Below are the code and all the weights of a small trained network. Each question names an input and a class and asks about switching units off, where a switched-off unit gives its printed mean instead of its output.

import numpy as np


def w(rows, s, z=0):
    codes = np.array(rows[::2]) - 128.0
    scale = np.full(codes.shape[1], s)
    scale[-1] = z or s
    return codes * scale


def f(y):
    return np.maximum(y, 0)


def log_softmax(a):
    a = a - a.max(-1, keepdims=True)
    return a - np.log(np.exp(a).sum(-1, keepdims=True))


def net(x, mask):
    res = np.array(x, float).reshape(1, 2) / 4 @ E
    y = f(res @ A[0][:, :-1].T + A[0][:, -1])
    res = res + np.where(mask, y, B[0][:, -1]) @ B[0][:, :-1]
    return log_softmax(res[-1] @ U[:, :-1].T + U[:, -1])


A, B = {}, {}
E = w([
[84,250,122,152],'x0',
[133,131,255,113],'x1',
],0.015)
A[0] = w([
[118,185,149,89,132],'n0',
[115,229,127,108,254],'n1',
[205,100,243,107,112],'n2',
[187,88,125,99,57],'n3',
[115,95,186,136,126],'n4',
[118,75,145,1,139],'n5',
[162,104,217,115,142],'n6',
[111,214,229,110,159],'n7',
[132,113,82,190,162],'n8',
[91,219,69,186,149],'n9',
[15,185,104,120,203],'n10',
[79,132,224,126,177],'n11',
],0.013,0.0048)
B[0] = w([
[131,129,167,107,176],'n0',
[63,218,164,154,234],'n1',
[241,141,26,71,255],'n2',
[120,104,158,120,178],'n3',
[145,103,89,74,188],'n4',
[169,1,190,191,205],'n5',
[161,149,49,78,227],'n6',
[167,182,239,33,245],'n7',
[90,116,103,129,183],'n8',
[55,173,118,165,240],'n9',
[51,211,144,182,223],'n10',
[174,150,161,53,227],'n11',
],0.011,0.014)
U = w([
[80,205,102,198,109],'0',
[137,207,248,85,40],'1',
[140,74,217,200,61],'2',
[179,107,17,87,252],'3',
],0.015,0.0027)

Each question gives the input, the list of numbers given to net, and the class t.
The units are the neurons (one row each of A and B). Each row of codes is followed by its name. A weight is (code - 128) times the scale printed after its matrix; where a second scale follows, it is the last column's (A, B and U).
mask holds one flag per neuron, in row order. A switched-off neuron (its flag False) gives its mean, the last column of its row in B, instead of its output. The means were averaged over made-up inputs and are rounded, as every weight is.
A unit's drop is (log p(t) with every unit on - log p(t) with that unit switched off) / (log p(t) with every unit on - log p(t) with every unit switched off).
The circuit of an input: a set's keep is (log p(t) with only the set's units on - log p(t) with every unit switched off) / (log p(t) with every unit on - log p(t) with every unit switched off). Starting from all 12 units, units are removed one at a time, each time the one whose removal leaves the highest keep (on an exact tie, the one counted first), for as long as the keep stays at least 0.8.
circuit, biggest first: the units of the circuit, biggest drop first
top k neurons: the k neurons with the biggest drops, biggest first
drop when u is switched off: that unit's drop, to one decimal
input [-8,-4], class 2: circuit, biggest first	[n2, n5]
input [0,-2], class 0: circuit, biggest first	[n7, n2]
input [-1,-8], class 0: circuit, biggest first	[n2]
input [-4,-1], class 3: top 4 neurons	[n1, n7, n10, n9]
input [-5,-3], class 2: top 2 neurons	[n2, n6]
input [-3,-2], class 2: top 3 neurons	[n2, n6, n4]
input [-2,-2], class 3: top 4 neurons	[n7, n1, n10, n5]
input [7,-1], class 0: top 3 neurons	[n9, n10, n11]
input [2,-1], class 0: drop when n7 is switched off	0.2
input [-4,-2], class 2: drop when n2 is switched off	0.7
